Below are the code and all the weights of a small trained network. Each question names an input and a class and asks about switching units off, where a switched-off unit gives its printed mean instead of its output.

import numpy as np


def w(rows, s, z=0):
    codes = np.array(rows[::2]) - 128.0
    scale = np.full(codes.shape[1], s)
    scale[-1] = z or s
    return codes * scale


def f(y):
    return np.maximum(y, 0)


def log_softmax(a):
    a = a - a.max(-1, keepdims=True)
    return a - np.log(np.exp(a).sum(-1, keepdims=True))


def net(x, mask):
    res = np.array(x, float).reshape(1, 8) / 4 @ E
    y = f(res @ A[0][:, :-1].T + A[0][:, -1])
    res = res + np.where(mask, y, B[0][:, -1]) @ B[0][:, :-1]
    return log_softmax(res[-1] @ U[:, :-1].T + U[:, -1])


A, B = {}, {}
E = w([
[155,150,114,144],'x0',
[112,116,135,121],'x1',
[124,126,130,129],'x2',
[126,125,130,123],'x3',
[220,36,198,199],'x4',
[120,121,132,123],'x5',
[133,208,252,103],'x6',
[130,133,126,136],'x7',
],0.011)
A[0] = w([
[250,7,213,189,176],'n1',
[122,46,20,128,18],'n2',
[46,212,83,85,155],'n3',
[161,40,174,73,154],'n4',
[33,213,92,131,143],'n5',
[83,192,88,76,177],'n6',
[111,215,211,108,82],'n7',
[92,107,97,144,195],'n8',
[92,194,57,23,195],'n9',
[111,92,42,160,63],'n10',
[121,64,27,155,6],'n11',
[106,224,254,135,46],'n12',
[130,171,231,131,65],'n13',
[145,206,229,76,75],'n14',
],0.0095,0.002)
B[0] = w([
[57,203,254,204,252],'n1',
[192,63,50,61,193],'n2',
[89,200,181,171,206],'n3',
[78,162,170,154,169],'n4',
[114,190,164,186,196],'n5',
[98,184,187,202,190],'n6',
[160,105,70,60,182],'n7',
[101,94,163,64,156],'n8',
[110,167,233,189,210],'n9',
[180,104,74,72,176],'n10',
[149,88,56,81,186],'n11',
[202,71,43,61,195],'n12',
[154,72,62,98,177],'n13',
[185,81,88,35,188],'n14',
],0.0081,0.016)
U = w([
[114,174,254,204,3],'0',
[176,62,50,10,253],'1',
],0.0099,0.0005)

Each question gives the input, the list of numbers given to net, and the class t.
The units are the neurons (one row each of A and B). Each row of codes is followed by its name. A weight is (code - 128) times the scale printed after its matrix; where a second scale follows, it is the last column's (A, B and U).
mask holds one flag per neuron, in row order. A switched-off neuron (its flag False) gives its mean, the last column of its row in B, instead of its output. The means were averaged over made-up inputs and are rounded, as every weight is.
A unit's drop is (log p(t) with every unit on - log p(t) with that unit switched off) / (log p(t) with every unit on - log p(t) with every unit switched off).
unit that matters most: the unit with the biggest drop
top k neurons: the k neurons with the biggest drops, biggest first
drop of u: that unit's drop, to one decimal
input [-1,8,-5,-4,-7,0,-6,3], class 0: unit that matters most => n9
input [4,4,-6,-2,-5,-8,-5,2], class 0: top 4 neurons => n9, n12, n3, n6
input [3,7,6,0,-5,-6,7,-5], class 1: top 3 neurons => n12, n1, n14
input [2,2,2,8,7,1,8,-8], class 1: top 3 neurons => n12, n14, n13
input [2,3,-1,-3,-6,-2,-6,-7], class 0: top 3 neurons => n9, n3, n6
input [3,-7,7,-2,-6,7,8,-8], class 1: top 2 neurons => n12, n14
input [5,2,-1,-6,-5,-3,-4,-4], class 0: drop of n9 => 0.2
input [-3,4,7,-3,4,-8,6,-5], class 1: drop of n12 => 0.1
input [7,4,-4,7,-5,-3,6,0], class 1: drop of n7 => 0.6
input [-8,2,-2,8,-6,-8,-5,-2], class 0: drop of n9 => 0.3
